Below are the code and all the weights of a small trained network. Each question names an input and a target symbol and asks about switching units off, where a switched-off unit gives its printed mean instead of its output.

import numpy as np


def w(rows, s, z=0):
    codes = np.array(rows[::2]) - 128.0
    scale = np.full(codes.shape[1], s)
    scale[-1] = z or s
    return codes * scale


def norm(h):
    return h / np.sqrt((h * h).mean(-1, keepdims=True) + 1e-5)


def f(y):
    return np.maximum(y, 0)


def softmax(a):
    e = np.exp(a - a.max(-1, keepdims=True))
    return e / e.sum(-1, keepdims=True)


def log_softmax(a):
    a = a - a.max(-1, keepdims=True)
    return a - np.log(np.exp(a).sum(-1, keepdims=True))


def net(x, mask):
    ids = ['αβζξπσφω'.index(c) for c in x.split()]
    T = len(ids)
    res = E[ids] + P[:T]
    u = 0
    for l in range(3):
        r = norm(res)
        for j in range(3):
            rows = slice(3 * j, 3 * j + 3)
            q, k, v = (r @ M[l][rows].T for M in (Q, K, V))
            z = softmax(np.where(np.tri(T) > 0, q @ k.T / 3**0.5, -1e9)) @ v
            o = O[l][rows]
            res = res + np.where(mask[u + j], z, o[:, -1]) @ o[:, :-1]
        u += 3
        y = f(norm(res) @ A[l][:, :-1].T + A[l][:, -1])
        res = res + np.where(mask[u : u + 4], y, B[l][:, -1]) @ B[l][:, :-1]
        u += 4
    return log_softmax(norm(res)[-1] @ U[:, :-1].T + U[:, -1])


Q, K, V, O, A, B = {}, {}, {}, {}, {}, {}
E = w([
[134,129,20,93,52,73],'α',
[51,205,223,178,140,151],'β',
[166,175,89,41,199,177],'ζ',
[56,145,174,177,179,217],'ξ',
[149,158,250,109,61,205],'π',
[68,215,162,133,35,106],'σ',
[164,197,111,211,131,143],'φ',
[146,77,34,229,119,32],'ω',
],0.018)
P = w([
[119,88,120,67,129,198],'0',
[72,56,98,88,128,195],'1',
[75,76,107,97,134,161],'2',
[77,100,113,77,133,137],'3',
[86,125,117,59,144,113],'4',
[97,138,126,38,147,95],'5',
[113,151,124,32,149,66],'6',
[113,169,129,1,154,57],'7',
[145,145,95,30,142,42],'8',
],0.0057)
Q[0] = w([
[65,117,180,125,101,110],'0.h1',
[219,212,188,106,122,168],'0.h1',
[161,148,109,218,135,107],'0.h1',
[196,121,10,149,103,104],'0.h2',
[108,224,186,96,162,112],'0.h2',
[109,186,163,160,181,75],'0.h2',
[106,217,2,16,178,13],'0.h3',
[102,61,134,93,135,167],'0.h3',
[114,90,75,146,144,138],'0.h3',
],0.0075)
K[0] = w([
[67,67,170,154,164,68],'0.h1',
[97,109,192,4,154,142],'0.h1',
[142,231,112,174,168,149],'0.h1',
[138,139,135,193,62,167],'0.h2',
[191,136,160,87,201,80],'0.h2',
[95,177,156,53,187,138],'0.h2',
[119,105,110,90,128,170],'0.h3',
[93,65,186,131,92,153],'0.h3',
[82,120,90,141,108,135],'0.h3',
],0.011)
V[0] = w([
[2,194,182,196,116,168],'0.h1',
[175,76,110,213,159,138],'0.h1',
[172,214,146,124,79,96],'0.h1',
[86,159,95,51,172,143],'0.h2',
[83,64,129,168,25,165],'0.h2',
[189,172,182,154,108,157],'0.h2',
[91,65,129,174,128,29],'0.h3',
[142,42,95,179,51,178],'0.h3',
[129,134,212,144,116,85],'0.h3',
],0.0081)
O[0] = w([
[121,118,37,229,68,171,254],'0.h1',
[119,147,115,110,198,145,179],'0.h1',
[140,83,144,165,134,185,136],'0.h1',
[171,106,42,117,156,150,168],'0.h2',
[150,119,254,158,77,153,131],'0.h2',
[102,138,114,95,51,128,144],'0.h2',
[11,174,125,139,175,123,80],'0.h3',
[92,143,153,140,99,136,142],'0.h3',
[55,105,210,137,137,248,57],'0.h3',
],0.0065,0.0039)
A[0] = w([
[2,122,135,179,103,131,31],'0.n1',
[143,109,103,173,127,33,129],'0.n2',
[107,15,112,132,186,132,1],'0.n3',
[144,176,215,73,87,154,217],'0.n4',
],0.006,0.0027)
B[0] = w([
[70,234,96,28,96,148,203],'0.n1',
[241,132,132,198,178,44,253],'0.n2',
[111,244,114,103,126,136,142],'0.n3',
[113,131,79,219,13,2,186],'0.n4',
],0.009,0.004)
Q[1] = w([
[94,196,103,77,113,139],'1.h1',
[97,120,119,254,152,105],'1.h1',
[195,182,77,152,120,151],'1.h1',
[146,196,88,163,128,40],'1.h2',
[161,70,155,129,181,122],'1.h2',
[214,120,69,113,215,136],'1.h2',
[234,175,80,235,129,75],'1.h3',
[33,147,138,176,190,225],'1.h3',
[152,160,116,77,66,105],'1.h3',
],0.0094)
K[1] = w([
[164,92,110,158,114,103],'1.h1',
[148,129,159,69,107,120],'1.h1',
[125,106,97,119,190,163],'1.h1',
[148,176,124,101,89,109],'1.h2',
[106,131,203,146,200,165],'1.h2',
[149,131,120,2,222,145],'1.h2',
[152,89,129,60,212,125],'1.h3',
[131,106,105,203,141,122],'1.h3',
[134,177,82,65,104,146],'1.h3',
],0.013)
V[1] = w([
[201,106,124,247,135,46],'1.h1',
[103,103,176,184,84,122],'1.h1',
[117,136,111,87,163,112],'1.h1',
[155,79,106,196,110,120],'1.h2',
[128,116,124,162,73,124],'1.h2',
[104,152,99,40,112,100],'1.h2',
[201,74,180,124,160,154],'1.h3',
[115,134,129,162,122,84],'1.h3',
[66,83,103,133,91,127],'1.h3',
],0.011)
O[1] = w([
[181,151,117,196,176,124,253],'1.h1',
[69,83,144,228,83,122,96],'1.h1',
[144,66,136,115,113,150,117],'1.h1',
[233,104,108,103,191,184,156],'1.h2',
[175,162,172,62,171,163,163],'1.h2',
[133,125,149,76,87,130,198],'1.h2',
[58,172,110,170,134,135,52],'1.h3',
[231,98,139,131,95,124,151],'1.h3',
[114,84,129,103,114,2,90],'1.h3',
],0.0089,0.0054)
A[1] = w([
[3,180,101,154,217,194,157],'1.n1',
[157,186,63,135,73,171,102],'1.n2',
[64,36,167,164,136,30,67],'1.n3',
[77,166,246,178,57,240,5],'1.n4',
],0.0056,0.0029)
B[1] = w([
[152,73,178,84,185,47,222],'1.n1',
[128,198,120,81,98,168,255],'1.n2',
[42,151,176,73,125,157,148],'1.n3',
[65,104,180,92,255,47,199],'1.n4',
],0.0099,0.0036)
Q[2] = w([
[189,55,145,192,155,143],'2.h1',
[112,224,110,211,144,96],'2.h1',
[83,93,183,172,92,63],'2.h1',
[105,211,103,98,10,114],'2.h2',
[209,104,30,90,153,142],'2.h2',
[89,73,111,127,131,221],'2.h2',
[154,173,130,102,170,116],'2.h3',
[82,99,117,145,40,161],'2.h3',
[152,181,140,184,149,58],'2.h3',
],0.011)
K[2] = w([
[136,111,171,151,137,41],'2.h1',
[134,226,102,74,174,105],'2.h1',
[108,121,108,165,107,72],'2.h1',
[134,194,93,178,6,101],'2.h2',
[155,175,14,131,182,69],'2.h2',
[115,157,150,86,121,225],'2.h2',
[121,125,155,60,121,167],'2.h3',
[86,39,204,142,135,137],'2.h3',
[96,185,113,114,185,117],'2.h3',
],0.013)
V[2] = w([
[110,166,132,159,78,177],'2.h1',
[190,212,113,77,108,140],'2.h1',
[99,183,183,69,176,195],'2.h1',
[209,138,76,161,160,118],'2.h2',
[144,136,82,94,208,231],'2.h2',
[185,254,207,37,161,171],'2.h2',
[94,107,118,99,196,175],'2.h3',
[138,50,148,189,169,173],'2.h3',
[55,187,40,152,111,141],'2.h3',
],0.0096)
O[2] = w([
[123,155,189,72,120,64,94],'2.h1',
[94,82,185,150,184,74,227],'2.h1',
[130,240,210,94,222,123,148],'2.h1',
[2,122,208,74,129,197,254],'2.h2',
[125,110,147,99,26,85,101],'2.h2',
[111,108,64,107,6,154,131],'2.h2',
[108,20,161,222,200,79,124],'2.h3',
[121,73,146,39,102,222,70],'2.h3',
[100,191,81,162,78,101,136],'2.h3',
],0.0066,0.0076)
A[2] = w([
[244,105,208,159,80,31,3],'2.n1',
[79,47,189,125,151,96,77],'2.n2',
[122,99,176,104,68,154,38],'2.n3',
[146,137,169,113,110,11,109],'2.n4',
],0.011,0.0029)
B[2] = w([
[153,135,94,154,102,27,229],'2.n1',
[123,189,209,40,2,240,180],'2.n2',
[94,62,198,173,118,137,148],'2.n3',
[67,171,102,44,181,121,253],'2.n4',
],0.0097,0.0053)
U = w([
[255,145,82,22,129,100,3],'α',
[7,198,159,198,177,119,102],'β',
[83,133,38,108,127,164,103],'ζ',
[126,105,192,58,121,158,230],'ξ',
[174,170,211,158,72,97,75],'π',
[109,253,89,151,27,104,47],'σ',
[164,199,34,163,84,213,218],'φ',
[224,104,112,140,209,122,162],'ω',
],0.0085,0.0036)

Each question gives the input, a string of symbols that net reads in full, and the target symbol t.
The units are the heads (3 rows each of Q, K, V and O) and the neurons (one row each of A and B). Each row of codes is followed by its name. A weight is (code - 128) times the scale printed after its matrix; where a second scale follows, it is the last column's (O, A, B and U).
mask holds one flag per unit, layer by layer, with each layer's heads first. A switched-off unit (its flag False) gives its mean, the last column of its rows in O or B, instead of its output. The means were averaged over made-up inputs and are rounded, as every weight is.
A unit's drop is (log p(t) with every unit on - log p(t) with that unit switched off) / (log p(t) with every unit on - log p(t) with every unit switched off).
The circuit of an input: a set's keep is (log p(t) with only the set's units on - log p(t) with every unit switched off) / (log p(t) with every unit on - log p(t) with every unit switched off). Starting from the 12 units with the biggest drops (on a tie, the unit counted first), units are removed one at a time, each time the one whose removal leaves the highest keep (on an exact tie, the one counted first), for as long as the keep stays at least 0.8.
circuit, biggest first: the units of the circuit, biggest drop first
most important unit: the unit with the biggest drop
k most important neurons: the k neurons with the biggest drops, biggest first
k most important neurons of layer l: the k neurons of layer l with the biggest drops, biggest first
heads that matter: for each layer, one digit per head in row order, 1 if its drop is at least 0.15 and else 0, layers parted by /
input φ α α φ ω ω ω φ, target ω: circuit, biggest first => (1.h3 2.h2 2.h1)
input ω ζ ξ ζ ξ ζ ξ, target ζ: circuit, biggest first => (0.h2 1.h1 1.h2)
input β φ β ζ, target σ: most important unit => 2.h2
input α φ π ξ π φ ξ ζ, target σ: circuit, biggest first => (1.h2 2.h2)
input ζ ω ξ ω ω, target β: circuit, biggest first => (1.h3 2.h2)
input ζ ξ ξ ξ φ, target σ: circuit, biggest first => (1.h1 2.h2 1.h2)
input ζ ζ ζ ζ φ, target α: heads that matter => 111 / 100 / 000
input α β ξ φ φ ζ ω α, target β: circuit, biggest first => (1.h3 2.h2 2.h1)
input φ ξ α α ζ φ φ β, target σ: circuit, biggest first => (2.h2 0.n4)
input ω ζ ω φ, target β: heads that matter => 001 / 011 / 100
input α ξ ω φ ω ξ, target ω: circuit, biggest first => (1.h2 1.h3)
input ζ σ φ, target σ: circuit, biggest first => (2.h2 1.h1 1.h2 2.h3)
input φ ω φ φ ξ φ, target ξ: 2 most important neurons => (0.n1 0.n2)
input α ξ ξ α ξ, target α: circuit, biggest first => (2.h2 0.n1 1.n1 1.h3)
input ω σ ω, target σ: 3 most important neurons => (0.n1 0.n2 2.n2)
input ω ξ ω ξ ξ ξ, target ξ: most important unit => 2.h3
input φ ζ ξ ω ω π ω ξ π, target β: 2 most important neurons => (0.n4 0.n2)
input ω ω π ω, target π: 3 most important neurons of layer 0 => (0.n4 0.n2 0.n1)
input ω α ω, target α: circuit, biggest first => (0.h1 1.h1)
input ξ ω ω ξ, target ω: 2 most important neurons => (0.n2 1.n1)
input φ ω ξ φ φ ξ φ ξ, target φ: most important unit => 1.h1
input φ ω ξ σ ω ξ ω, target ξ: heads that matter => 011 / 101 / 011
input ω ξ ζ α φ ω ω α, target β: circuit, biggest first => (1.h3 2.h2 2.h1)
input ω σ ω φ φ ω, target φ: circuit, biggest first => (0.h1 2.h1 2.h3)
input ω π ξ, target ξ: 2 most important neurons => (2.n2 1.n1)
input α β ζ σ, target φ: heads that matter => 111 / 000 / 000
input ω ξ ξ ω, target ξ: most important neuron => (2.n2)
input β β ζ φ ξ ω π, target β: 3 most important neurons => (0.n4 1.n4 0.n2)
input ω ω φ ω, target φ: 2 most important neurons of layer 0 => (0.n1 0.n4)
